Below is a small trained network, with its code and all its weights. Each question gives an input and a class and asks what happens when units are switched off, that is, made to give their printed mean instead of their output.

import numpy as np


def w(rows, s, z=0):
    codes = np.array(rows[::2]) - 128.0
    scale = np.full(codes.shape[1], s)
    scale[-1] = z or s
    return codes * scale


def f(y):
    return y / 2 * (1 + np.tanh(0.7978845608 * (y + 0.044715 * y**3)))


def log_softmax(a):
    a = a - a.max(-1, keepdims=True)
    return a - np.log(np.exp(a).sum(-1, keepdims=True))


def net(x, mask):
    res = np.array(x, float).reshape(1, 3) / 4 @ E
    y = f(res @ A[0][:, :-1].T + A[0][:, -1])
    res = res + np.where(mask, y, B[0][:, -1]) @ B[0][:, :-1]
    return log_softmax(res[-1] @ U[:, :-1].T + U[:, -1])


A, B = {}, {}
E = w([
[161,190,24,189],'x0',
[91,222,187,128],'x1',
[2,73,63,162],'x2',
],0.011)
A[0] = w([
[168,71,97,118,254],'neuron 1',
[227,90,246,87,144],'neuron 2',
[35,231,154,122,177],'neuron 3',
[121,226,190,141,111],'neuron 4',
[184,198,40,141,122],'neuron 5',
[79,106,93,153,81],'neuron 6',
[4,87,145,113,111],'neuron 7',
[74,58,224,123,130],'neuron 8',
[226,43,104,131,91],'neuron 9',
[137,72,204,99,85],'neuron 10',
],0.014,0.0099)
B[0] = w([
[115,38,158,168,220],'neuron 1',
[116,162,165,179,253],'neuron 2',
[119,57,127,128,212],'neuron 3',
[112,105,148,63,191],'neuron 4',
[75,171,95,168,208],'neuron 5',
[99,194,128,48,168],'neuron 6',
[111,202,189,137,216],'neuron 7',
[118,98,63,143,216],'neuron 8',
[110,152,136,1,191],'neuron 9',
[85,165,41,83,183],'neuron 10',
],0.034,0.016)
U = w([
[74,130,4,152,110],'0',
[96,187,183,120,152],'1',
[100,46,134,33,82],'2',
[116,43,138,193,250],'3',
[154,145,103,103,84],'4',
[152,153,114,112,92],'5',
[175,119,73,132,96],'6',
],0.015,0.012)

Each question gives the input, the list of numbers given to net, and the class t.
The units are the neurons (one row each of A and B). Each row of codes is followed by its name. A weight is (code - 128) times the scale printed after its matrix; where a second scale follows, it is the last column's (A, B and U).
mask holds one flag per neuron, in row order. A switched-off neuron (its flag False) gives its mean, the last column of its row in B, instead of its output. The means were averaged over made-up inputs and are rounded, as every weight is.
A unit's drop is (log p(t) with every unit on - log p(t) with that unit switched off) / (log p(t) with every unit on - log p(t) with every unit switched off).
The circuit of an input: a set's keep is (log p(t) with only the set's units on - log p(t) with every unit switched off) / (log p(t) with every unit on - log p(t) with every unit switched off). Starting from all 10 units, units are removed one at a time, each time the one whose removal leaves the highest keep (on an exact tie, the one counted first), for as long as the keep stays at least 0.8.
units of the circuit, in order: the units of the circuit, biggest drop first
most important unit: the unit with the biggest drop
top k neurons: the k neurons with the biggest drops, biggest first
drop of u: that unit's drop, to one decimal
input [6,4,-6], class 0: units of the circuit, in order => [neuron 5]
input [6,-7,-3], class 2: top 4 neurons => [neuron 9; neuron 1; neuron 8; neuron 2]
input [7,-8,2], class 2: top 2 neurons => [neuron 9; neuron 1]
input [-7,-6,5], class 0: top 2 neurons => [neuron 8; neuron 10]
input [0,6,5], class 2: top 2 neurons => [neuron 3; neuron 2]
input [0,1,3], class 3: units of the circuit, in order => [neuron 9; neuron 10]
input [-4,6,0], class 2: top 4 neurons => [neuron 4; neuron 5; neuron 3; neuron 1]
input [-2,8,6], class 2: top 2 neurons => [neuron 3; neuron 2]
input [-6,-6,4], class 0: top 3 neurons => [neuron 8; neuron 10; neuron 4]
input [6,1,7], class 1: top 3 neurons => [neuron 8; neuron 6; neuron 10]
input [-1,-1,3], class 3: top 2 neurons => [neuron 9; neuron 10]
input [2,6,7], class 1: top 2 neurons => [neuron 7; neuron 1]
input [-3,1,-2], class 3: top 2 neurons => [neuron 5; neuron 7]
input [7,-1,-7], class 0: most important unit => neuron 5
input [-8,0,4], class 0: drop of neuron 8 => 2.7
input [-4,-3,6], class 1: drop of neuron 7 => 5.1
input [3,-7,7], class 1: drop of neuron 6 => 0.2
